Here is a tiny trained network, its code and every weight. The questions are about switching its units off for an input and a class, where a switched-off unit gives its printed mean instead of its output.

import numpy as np


def w(rows, s, z=0):
    codes = np.array(rows[::2]) - 128.0
    scale = np.full(codes.shape[1], s)
    scale[-1] = z or s
    return codes * scale


def f(y):
    return np.maximum(y, 0)


def log_softmax(a):
    a = a - a.max(-1, keepdims=True)
    return a - np.log(np.exp(a).sum(-1, keepdims=True))


def net(x, mask):
    res = np.array(x, float).reshape(1, 6) / 4 @ E
    y = f(res @ A[0][:, :-1].T + A[0][:, -1])
    res = res + np.where(mask, y, B[0][:, -1]) @ B[0][:, :-1]
    return log_softmax(res[-1] @ U[:, :-1].T + U[:, -1])


A, B = {}, {}
E = w([
[120,124,132,116,117,121,117,139,131,118,128],'x0',
[130,213,140,72,156,123,200,206,141,136,95],'x1',
[117,120,129,127,134,129,129,130,130,134,128],'x2',
[193,90,177,103,69,130,150,123,183,214,106],'x3',
[119,116,133,120,140,133,137,126,117,144,134],'x4',
[127,94,95,133,78,251,166,185,127,88,148],'x5',
],0.011)
A[0] = w([
[137,112,128,95,64,215,201,203,148,142,118,254],'N1',
[192,187,161,67,147,38,167,144,174,229,78,130],'N2',
[148,177,167,89,144,44,147,133,141,173,80,129],'N3',
[145,166,221,63,157,57,176,99,174,161,41,125],'N4',
[185,158,187,65,112,90,162,174,183,185,83,111],'N5',
[104,87,45,177,96,151,112,129,114,66,203,145],'N6',
[94,255,115,54,182,171,242,242,140,106,81,31],'N7',
[215,40,178,101,24,173,169,88,219,193,128,148],'N8',
[69,224,118,146,235,111,114,134,63,48,194,219],'N9',
[133,110,99,100,99,171,177,160,169,125,135,184],'N10',
[93,174,140,127,196,7,42,24,128,150,106,167],'N11',
[137,142,147,103,77,186,167,170,157,154,106,28],'N12',
[107,199,77,87,166,144,217,237,105,95,110,245],'N13',
[80,92,64,148,97,186,103,77,105,109,162,132],'N14',
[84,113,56,158,146,169,112,154,94,70,205,161],'N15',
],0.0057,0.0067)
B[0] = w([
[189,69,60,187,190,58,48,199,50,158,125,252],'N1',
[105,190,185,180,179,89,148,151,88,76,159,211],'N2',
[75,177,177,162,161,91,136,134,113,43,170,184],'N3',
[116,182,192,167,158,91,124,145,85,85,170,197],'N4',
[86,203,223,162,165,117,160,130,104,63,182,192],'N5',
[121,149,151,162,173,86,127,189,103,97,142,192],'N6',
[231,30,3,51,94,129,67,119,141,238,18,204],'N7',
[110,90,128,37,34,170,136,61,198,176,22,237],'N8',
[193,72,54,111,111,121,69,138,148,198,57,216],'N9',
[163,104,108,139,156,134,72,150,95,164,134,192],'N10',
[143,56,73,7,45,192,129,34,213,228,20,215],'N11',
[35,182,191,128,116,169,231,100,144,95,127,155],'N12',
[20,208,196,85,49,200,206,53,255,109,88,239],'N13',
[123,133,121,141,173,66,135,163,104,85,156,181],'N14',
[129,137,137,153,194,83,132,160,83,86,211,194],'N15',
],0.0065,0.012)
U = w([
[211,78,55,124,138,116,54,147,100,181,98,94],'0',
[92,135,132,80,72,177,173,88,165,152,92,100],'1',
[93,190,171,254,216,90,151,175,67,40,243,253],'2',
],0.0098,0.0017)

Each question gives the input, the list of numbers given to net, and the class t.
The units are the neurons (one row each of A and B). Each row of codes is followed by its name. A weight is (code - 128) times the scale printed after its matrix; where a second scale follows, it is the last column's (A, B and U).
mask holds one flag per neuron, in row order. A switched-off neuron (its flag False) gives its mean, the last column of its row in B, instead of its output. The means were averaged over made-up inputs and are rounded, as every weight is.
A unit's drop is (log p(t) with every unit on - log p(t) with that unit switched off) / (log p(t) with every unit on - log p(t) with every unit switched off).
The circuit of an input: a set's keep is (log p(t) with only the set's units on - log p(t) with every unit switched off) / (log p(t) with every unit on - log p(t) with every unit switched off). Starting from the 12 units with the biggest drops (on a tie, the unit counted first), units are removed one at a time, each time the one whose removal leaves the highest keep (on an exact tie, the one counted first), for as long as the keep stays at least 0.8.
units of the circuit, in order: the units of the circuit, biggest drop first
most important unit: the unit with the biggest drop
k most important neurons: the k neurons with the biggest drops, biggest first
drop of u: that unit's drop, to one decimal
input [-6,2,-5,-5,-6,4], class 0: most important unit => N9
input [-6,8,-6,-1,0,8], class 0: 4 most important neurons => (N1; N7; N10; N8)
input [-5,5,-5,-2,3,7], class 0: 2 most important neurons => (N1; N7)
input [0,5,1,1,-2,-4], class 2: 3 most important neurons => (N8; N2; N4)
input [-4,-7,-4,5,8,-1], class 1: 2 most important neurons => (N1; N8)
input [-5,8,0,-2,6,3], class 0: 4 most important neurons => (N7; N1; N8; N9)
input [-2,7,4,-1,5,5], class 0: 2 most important neurons => (N7; N1)
input [-4,-1,-6,4,-6,-5], class 1: 2 most important neurons => (N11; N1)
input [8,-7,-7,3,2,0], class 1: 4 most important neurons => (N1; N7; N9; N8)
input [-1,3,2,-2,-7,-4], class 1: 2 most important neurons => (N1; N11)
input [3,0,7,6,-5,-5], class 1: 3 most important neurons => (N11; N8; N1)
input [3,-2,-6,8,5,8], class 0: 3 most important neurons => (N1; N13; N10)
input [7,1,-3,1,0,-5], class 2: 3 most important neurons => (N8; N7; N13)
input [8,-4,-8,4,4,-3], class 1: units of the circuit, in order => (N1)
input [8,-2,-2,-2,-2,4], class 2: drop of N11 => 0.2
input [6,-5,7,-7,-1,8], class 2: drop of N15 => 0.0
input [1,2,5,-6,3,5], class 0: drop of N9 => 0.8
